Each row was made from one path, in order. Every step used is in the known rows, and no mark comes twice. Write each row's path.
Known rows:
L, Q, V, R, J, H:  .32 -.12  .05 -.19  .28 -.17 -.06  .50 -.27 -.13 -.19  .10 -.34  .06  .19  .15  .06 -.31  .03 -.28  .00  .20 -.10
L, Q, V, R, J:  .30 -.14  .00 -.19  .31 -.33 -.10  .49 -.30 -.11 -.24  .01 -.32  .07  .20 -.01  .03 -.26  .06 -.32  .10  .26 -.05
R, J, Q, V: -.12 -.13  .07 -.31 -.18 -.31 -.27  .39 -.15 -.10  .04 -.26 -.01  .16  .10 -.11 -.15 -.30 -.07 -.07 -.15  .49 -.03
K, H, V, L:  .21 -.11 -.29 -.41  .27 -.08 -.09  .53 -.28  .37 -.09 -.33 -.12  .18  .04 -.25 -.20 -.11  .17 -.01  .30  .25 -.14
L, K, H:  .32 -.13 -.06 -.31  .34  .23 -.23  .38 -.16  .33 -.32 -.20 -.42 -.12 -.07 -.01 -.24  .11 -.09 -.01  .41  .30 -.01
Q, V: -.04 -.14 -.03 -.30  .24 -.09 -.19  .50 -.23 -.15 -.13  .20 -.14  .03  .05  .03 -.08 -.15 -.03 -.21 -.17  .47  .05
K, H, L, Q, V, R:  .08 -.05 -.17 -.48  .47 -.25 -.19  .68 -.20  .32 -.22 -.07 -.34  .01  .18  .07 -.09 -.08  .03 -.11  .19  .32  .02
H, J, Q:  .23  .04 -.13 -.43 -.19 -.35 -.19  .45 -.27  .07 -.15 -.41 -.15 -.01  .21 -.47 -.08 -.28 -.01 -.07  .19  .41  .06
V, L, K, H:  .40 -.30 -.13 -.21  .36  .22 -.06  .58 -.25 -.05 -.10  .07 -.25  .00 -.19 -.20 -.23  .09 -.07 -.10  .43  .19 -.10
K, H, J, Q:  .24  .10 -.32 -.53  .04 -.11 -.21  .53 -.26  .40 -.27 -.49 -.34 -.18  .47 -.37 -.14 -.10  .07  .01  .28  .42  .04
L, K, H, J:  .46 -.10 -.12 -.28  .25  .17 -.18  .40 -.19  .28 -.48 -.23 -.47 -.17  .16 -.26 -.21  .05 -.07  .01  .50  .34  .00
L, Q:  .45 -.08 -.04 -.34  .14 -.12 -.09  .32 -.32  .05 -.24 -.30 -.49  .15  .05 -.05  .02 -.25  .14 -.23  .16  .21  .10
J, Q, L: -.11  .00 -.04 -.41 -.07 -.03 -.31  .40 -.24 -.04  .14 -.23  .00 -.03 -.10 -.15 -.06 -.16 -.05 -.21  .06  .43  .03
Q, H, L: -.19 -.29  .18 -.12 -.01  .14 -.26  .51 -.16 -.30 -.02 -.05 -.05  .31 -.02  .14 -.18 -.30  .15 -.16  .05  .24  .00
Q, L, K, H:  .17 -.15 -.05 -.18  .32  .61 -.24  .34 -.21 -.05 -.25 -.01 -.30 -.17  .08 -.11 -.11  .09 -.06 -.18  .40  .39 -.04
K, H, L: -.02 -.07 -.14 -.51  .25  .06 -.22  .55 -.14  .29 -.12 -.29 -.24  .14  .12  .00 -.19 -.09  .02  .04  .20  .36  .05
Q, H:  .01 -.24  .08 -.03  .03  .33 -.22  .42 -.26 -.31 -.11 -.11 -.15  .13  .16  .10 -.15 -.23  .22 -.25  .10  .21 -.04
H, V, R, J:  .11 -.14  .04 -.18  .11 -.40 -.13  .39 -.24  .12 -.02 -.46  .18  .43 -.11 -.20 -.14 -.39  .08 -.08  .43  .19 -.32
V, L, K, H, J, Q:  .42 -.21 -.19 -.29  .19 -.06 -.10  .62 -.26  .05 -.12 -.04 -.23 -.10 -.10 -.41 -.23  .04 -.10 -.06  .43  .25 -.08
Q, L, K, H, V, R:  .16 -.13 -.06 -.16  .42  .32 -.23  .40 -.23  .10 -.21 -.06 -.11 -.10 -.05 -.15 -.12  .04 -.05 -.19  .56  .31 -.19
Q, H, J, R:  .17 -.22 -.07 -.03  .02  .59 -.13  .43 -.32 -.47 -.20  .03 -.29  .09  .46 -.24 -.04 -.29  .33 -.22  .16  .27  .00
L, K:  .29 -.21  .11 -.21  .20  .11 -.20  .32 -.17  .03 -.22 -.10 -.28  .05 -.32 -.02 -.19 -.03 -.14 -.08  .33  .27  .00

Write each row's path:
 .30 -.10 -.06 -.32  .25 -.27 -.12  .42 -.30  .00 -.27  .05 -.46  .04  .10  .02  .04 -.23  .09 -.28 -.11  .35  .13
L, Q, V
 .02 -.08  .02 -.29  .00 -.62 -.20  .42 -.21  .24  .08 -.54  .24  .37 -.21 -.21 -.16 -.38  .03 -.06  .35  .22 -.30
H, V, R, J, Q
 .07 -.23  .25 -.23 -.09  .04 -.09  .38 -.09 -.26 -.04 -.05 -.21  .40  .12  .17 -.04 -.47 -.04 -.02 -.22  .29 -.07
R, J, H, L, Q, V
 .31 -.21  .09 -.03  .04 -.24 -.13  .36 -.31 -.04 -.22 -.37 -.24  .31  .16 -.02 -.04 -.42  .32 -.27  .28  .08 -.17
L, Q, H, V, R, J
-.16  .00 -.07 -.44  .18 -.59 -.31  .66 -.22  .12  .12  .01  .08 -.12 -.17  .02 -.11 -.13 -.15 -.22 -.03  .40 -.04
J, Q, V, R
-.06 -.27  .10 -.13 -.33 -.26 -.22  .41 -.19 -.18  .15 -.42  .14  .38 -.01 -.21 -.22 -.41  .14 -.08  .06  .26 -.19
R, J, Q, H, V, L
 .14 -.04 -.19 -.34  .28 -.16 -.16  .48 -.23  .44 -.16 -.53 -.06  .17  .22 -.15 -.20 -.18  .13  .00  .47  .24 -.26
K, H, V, R, J
-.03 -.19  .03 -.12  .31 -.15 -.16  .58 -.24 -.28 -.08  .15  .03  .06  .18  .00 -.09 -.19 -.08 -.25  .09  .36 -.18
Q, V, R, J
 .09 -.13  .16 -.41  .12 -.02 -.09  .51 -.12 -.06 -.02  .17 -.29  .26 -.14  .33  .02 -.39 -.06 -.08 -.28  .23  .04
J, H, L, Q, V
 .03 -.25  .21 -.33  .13 -.13 -.24  .43 -.06  .01 -.08 -.06 -.13  .30 -.48  .02 -.21 -.15 -.20  .01  .23  .32  .06
H, L, K
 .12 -.38  .09  .04  .06  .01 -.15  .47 -.24 -.18 -.06 -.01  .02  .29 -.24 -.09 -.24 -.24  .20 -.19  .22  .13 -.20
Q, H, V, L, K
 .16 -.18  .07 -.09  .19  .01 -.11  .48 -.27 -.25 -.02 -.29  .04  .20  .14 -.09 -.11 -.25 -.02 -.19  .50  .17 -.27
V, R, J
 .20 -.26  .14 -.14 -.16  .13  .00  .34 -.17 -.22  .10 -.26  .03  .51 -.01 -.08 -.12 -.48  .05  .02  .04  .17 -.28
R, J, H, V, L
 .14 -.24  .26 -.09  .19  .10 -.11  .52 -.11 -.22  .03 -.08  .03  .26 -.14  .14 -.14 -.28 -.19 -.07  .42  .09 -.31
V, R, J, H, L, K
 .15 -.34 -.02 -.15  .36 -.07 -.10  .61 -.24 -.31 -.07  .49 -.11  .01 -.25 -.11 -.15 -.02 -.15 -.22  .00  .36 -.04
Q, V, L, K
 .01 -.27  .10 -.21 -.11 -.32 -.22  .46 -.14 -.19  .07 -.06 -.01  .14 -.13 -.18 -.21 -.20 -.16 -.08 -.03  .42 -.09
R, J, Q, V, L, K
-.09 -.35  .26 -.05  .05  .15 -.29  .48 -.10 -.24 -.10  .03 -.11  .24 -.21  .17 -.24 -.20  .04 -.12  .16  .23 -.01
Q, H, L, K
-.09 -.19  .15 -.15 -.33 -.05 -.29  .35 -.16 -.20  .06 -.46 -.01  .23  .17 -.06 -.20 -.35  .10 -.09  .02  .32 -.09
R, J, Q, H
 .15 -.13 -.05 -.21  .28  .38 -.24  .30 -.20  .12 -.24 -.10 -.20 -.05 -.03 -.17 -.13  .01 -.02 -.13  .39  .39 -.09
Q, L, K, H, V
-.17 -.08  .02 -.33 -.21 -.44 -.35  .44 -.20  .22  .10 -.40  .09  .17 -.21 -.01 -.20 -.31  .16 -.12 -.02  .29 -.06
J, Q, H, V
 .05 -.28 -.09 -.21  .30 -.08 -.07  .65 -.29 -.38  .02  .41 -.04  .08 -.06 -.12 -.09 -.12 -.04 -.26 -.11  .38 -.03
Q, V, L
-.30 -.13  .11 -.36 -.19 -.31 -.37  .55 -.13  .00  .16 -.24  .04  .17 -.21  .09 -.20 -.28  .04 -.11 -.07  .32  .05
J, Q, H, L
 .31 -.23  .10 -.23  .10  .07 -.01  .43 -.18  .03  .07  .03 -.04  .32 -.45  .04 -.13 -.30 -.04 -.02  .08  .08 -.23
J, H, V, L, K
 .41 -.34 -.05 -.06  .14  .08  .01  .56 -.39 -.40 -.04  .06 -.29  .19  .01 -.13 -.05 -.23  .24 -.34  .19  .06 -.05
V, L, Q, H
-.02 -.16  .09 -.09  .03 -.15 -.23  .55 -.24 -.20  .09 -.32  .12  .11  .11 -.03 -.16 -.27  .02 -.22  .38  .16 -.27
V, R, J, Q, H
 .07 -.06 -.16 -.53  .33 -.17 -.20  .57 -.17  .34 -.25 -.12 -.43  .06  .20  .05 -.10 -.11  .06 -.05  .02  .39  .12
K, H, L, Q, V
